Look-ups in named tables: a row name and a column name give one cell, copied from the table.

bes =
        nagiv  femege  logez  nusa  gese  guradu
kadud     107      42     90    50    57      56
nifalo     86      73     92    98    77      67
basud     109      80     77    88    93      65
safiz      76      98     85    61   111      92
duza       87      87     91    84    76      84
miru       86      49     58   200    93     101
rel        87      73     78   103    81      84

duza, femege => 87
basud, nagiv => 109
nifalo, logez => 92
duza, logez => 91
kadud, guradu => 56
kadud, femege => 42
safiz, nagiv => 76
duza, guradu => 84

sug =
          moso    fof   kigo  vezeza   sunu    pum  zesitep   ture  pirotar
nugeza   -1.60   0.76  -1.04    0.18   8.59  -0.66    -1.67   1.05     2.68
nefelip   2.20   1.83   0.84   -1.13   5.76   0.68     0.90   1.24     0.22
ludoge    1.13   0.66  -0.34    2.58  -1.04  -2.00    -1.67   0.89     0.82
novo      3.67   0.73  -1.46   -0.77   2.82   0.89     2.16  -0.42     2.55
rus       1.91  -0.18  -2.73    1.90  -7.51   1.75     4.32   1.90     0.66
duloki   -0.95   0.82   3.51    4.42   2.50   1.61    -3.15   2.12     1.35
dev      -0.02   0.54   2.49   -0.65   2.33  -0.30     4.57   1.53     1.62
fiti      0.52   1.37   2.34   -2.42   4.87  -1.41    -0.76   1.36     0.82
vak      -0.78   1.04   0.54    0.31   0.05   0.52    -3.21   1.64     1.51
mim      -0.38   1.31   4.78   -0.18   3.68   1.65    -1.56   1.62     0.64
buzan     1.39   0.82   0.05    0.27  -0.51   0.24    -0.07  -0.34     1.32

What is the moso of ludoge in sug?
1.13
What is the kigo of vak in sug?
0.54
What is the pum of duloki in sug?
1.61
What is the ture of rus in sug?
1.90
What is the ture of fiti in sug?
1.36
What is the sunu of ludoge in sug?
-1.04

kul
|  | gaf | miduziv | tig | zud | ligi |
|---|---|---|---|---|---|
| bara | 39 | 51 | 15 | 35 | 39 |
| kubudag | 28 | 28 | 24 | 26 | 28 |
| lufuzo | 82 | 227 | 9 | 85 | 111 |
| faradem | 73 | 224 | 15 | 87 | 112 |
| teza | 64 | 143 | 4 | 60 | 78 |
| lebek | 47 | 78 | 6 | 44 | 50 |

gaf of bara = 39
miduziv of lebek = 78
ligi of faradem = 112
ligi of lufuzo = 111
zud of faradem = 87
tig of kubudag = 24

sefogan =
|  | mufe | tuku | gelig | susuve | kema | toneku | geg |
|---|---|---|---|---|---|---|---|
| biloz | 142 | 109 | 108 | 88 | 14 | 33 | 117 |
| losevis | 103 | 162 | 80 | 46 | 76 | 160 | 75 |
| kini | 52 | 139 | 3 | 90 | 155 | 172 | 144 |
| fub | 118 | 142 | 185 | 167 | 137 | 36 | 216 |
| bebuni | 64 | 170 | 3 | 46 | 125 | 177 | 131 |
| zud | 151 | 126 | 166 | 154 | 158 | 66 | 224 |
| gipup | 26 | 55 | 189 | 110 | 133 | 38 | 44 |
| vuf | 89 | 53 | 14 | 147 | 168 | 87 | 141 |
| zotaras | 26 | 53 | 190 | 103 | 129 | 41 | 44 |
| nugodo | 48 | 141 | 201 | 177 | 96 | 33 | 115 |
| mavoru | 115 | 170 | 62 | 172 | 14 | 173 | 46 |

gelig of bebuni: 3
susuve of mavoru: 172
kema of bebuni: 125
tuku of nugodo: 141
mufe of kini: 52
mufe of vuf: 89
kema of zud: 158
gelig of gipup: 189
tuku of zotaras: 53
mufe of gipup: 26
kema of zotaras: 129
geg of zud: 224
mufe of zotaras: 26
gelig of losevis: 80

miv:
|  | magul | pif |
|---|---|---|
| malibud | -2.6 | -2.3 |
| kop | -7.9 | -7.3 |
| latutu | 6.2 | 0.9 |
| valekas | -6.3 | -4.8 |
| zolake | -3.2 | -2.8 |
| pibula | -3.2 | -3.3 |

magul of kop = -7.9
magul of pibula = -3.2
pif of kop = -7.3
magul of valekas = -6.3
pif of valekas = -4.8
magul of malibud = -2.6
magul of latutu = 6.2
pif of zolake = -2.8

mis =
	zubafiz	fedasob	podu	repadup	ruluso	divo	zimalas	nivavem	tis	bidup
gov	0.6	0.5	0.5	0.6	0.6	0.6	0.5	0.6	0.5	0.5
giror	0.7	0.4	0.4	0.7	0.7	0.7	0.3	0.7	0.7	0.3
navede	0.7	0.4	0.2	0.7	0.6	0.5	0.1	0.7	0.7	0.2
pofalug	0.6	0.5	0.4	0.6	0.4	0.4	0.2	0.6	0.6	0.4
bibo	0.6	0.5	0.4	0.7	0.5	0.8	0.3	0.6	0.6	0.3
nifupum	0.5	0.5	0.5	0.5	0.6	0.4	0.4	0.5	0.6	0.5
sefo	0.5	0.6	0.4	0.5	0.3	0.4	0.4	0.5	0.6	0.4
tepogu	0.6	0.5	0.4	0.7	0.4	0.8	0.3	0.6	0.6	0.3

giror, ruluso: 0.7
gov, tis: 0.5
giror, bidup: 0.3
pofalug, divo: 0.4
nifupum, zubafiz: 0.5
gov, nivavem: 0.6
navede, ruluso: 0.6
nifupum, divo: 0.4
pofalug, podu: 0.4
gov, zimalas: 0.5
Row with the largest ruluso: giror

tedopa:
           bazu    ruru    fumo  fogagor   mulif  panola
bis       0.589  -0.545   0.423    0.324  -0.142  -0.388
fem       0.137  -0.680  -0.411    0.032  -0.067  -0.551
relo      0.161  -0.449  -0.162    0.444  -0.461  -0.574
zigibug   0.302   0.242   0.648    0.153  -0.544  -0.485
nupuf    -0.238   0.215   0.020    0.400  -0.464  -0.733
tabenef   0.415  -0.252   0.660    0.123   0.102  -0.641
divu      0.001  -0.405  -0.270    0.647  -0.356  -0.472
puvog     0.268  -0.312   0.256   -0.375   0.201  -0.785
fezan     0.406  -0.024  -0.070    0.088  -0.895   0.281
gizesu    0.640  -0.276   0.146   -0.561  -0.454  -0.035
pavoke    0.739  -0.091   0.663    0.048  -0.235   0.409
zoranu    0.448   0.105   0.164   -0.617  -0.632  -0.119
zadegi   -0.254   0.509   0.177    0.715   0.132   0.592

puvog, mulif: 0.201
pavoke, panola: 0.409
zadegi, fogagor: 0.715
zadegi, fumo: 0.177
fem, panola: -0.551
gizesu, mulif: -0.454
zigibug, mulif: -0.544
pavoke, ruru: -0.091
relo, fogagor: 0.444
nupuf, bazu: -0.238
zoranu, bazu: 0.448
divu, ruru: -0.405
gizesu, panola: -0.035
pavoke, fogagor: 0.048
puvog, fumo: 0.256

zokap =
,nule,pepi,gad,lalosiz,lonitu,mot,gez,pur,muz,rud
lidun,27,144,206,85,117,168,193,77,74,198
botavi,168,111,48,103,135,89,52,107,113,51
zome,188,153,26,62,158,70,45,65,70,30
kifu,125,173,99,47,162,121,102,46,49,95
mesi,37,54,186,179,5,71,194,175,162,189

pur of botavi is 107
pepi of zome is 153
muz of botavi is 113
pepi of kifu is 173
lonitu of mesi is 5
gez of mesi is 194
nule of botavi is 168
muz of kifu is 49
muz of mesi is 162
mot of mesi is 71
pepi of mesi is 54
gad of mesi is 186
mot of botavi is 89
lalosiz of lidun is 85
rud of kifu is 95
nule of lidun is 27
nule of mesi is 37
lalosiz of kifu is 47
Row with the largest lonitu: kifu

relafek =
	fabokaz	val	domi	nitig	deno	sal	zoke	fetizu	dapaten
das	131	128	128	131	127	129	133	105	133
kibi	121	140	141	119	138	143	119	105	118
fad	130	129	128	130	128	124	130	227	129
pivupa	131	128	128	131	127	127	131	55	131

What is the zoke of fad in relafek? 130
What is the sal of fad in relafek? 124
What is the nitig of kibi in relafek? 119
What is the dapaten of kibi in relafek? 118
What is the val of das in relafek? 128
What is the sal of kibi in relafek? 143
What is the fetizu of kibi in relafek? 105
What is the fabokaz of kibi in relafek? 121

mib =
	gozotil	tife	ziti
nemod	65	178	194
dafeb	71	157	157
dogepo	106	120	114
rerolet	56	175	187
zez	67	148	143
figed	135	176	170
detusun	126	160	154
nomo	138	187	197
difazi	49	149	138
kav	60	138	129
safa	52	63	13
fum	167	177	207

fum, gozotil -> 167
nomo, tife -> 187
figed, tife -> 176
figed, gozotil -> 135
nomo, gozotil -> 138
nemod, tife -> 178
zez, ziti -> 143
difazi, ziti -> 138
nemod, ziti -> 194
detusun, ziti -> 154
dogepo, ziti -> 114
difazi, tife -> 149
kav, gozotil -> 60
dogepo, tife -> 120
kav, ziti -> 129
rerolet, tife -> 175
kav, tife -> 138
nemod, gozotil -> 65
Which row has the largest gozotil? fum

Table vapamir
,fotat,mibig
gok,56,83
vum,47,4
dezag,53,62
mabegu,48,11
zedales,47,3
fusuge,55,76
sumifip,50,22
puf,50,39
pem,55,71
mekuvup,54,73
lud,53,61
karodu,62,94
beza,56,76
desogen,54,71

dezag, fotat: 53
fusuge, mibig: 76
zedales, mibig: 3
pem, fotat: 55
karodu, mibig: 94
desogen, fotat: 54
beza, fotat: 56
fusuge, fotat: 55
mabegu, mibig: 11
dezag, mibig: 62
mabegu, fotat: 48
gok, fotat: 56
mekuvup, mibig: 73
vum, mibig: 4
desogen, mibig: 71
pem, mibig: 71
Which row has the largest mibig? karodu

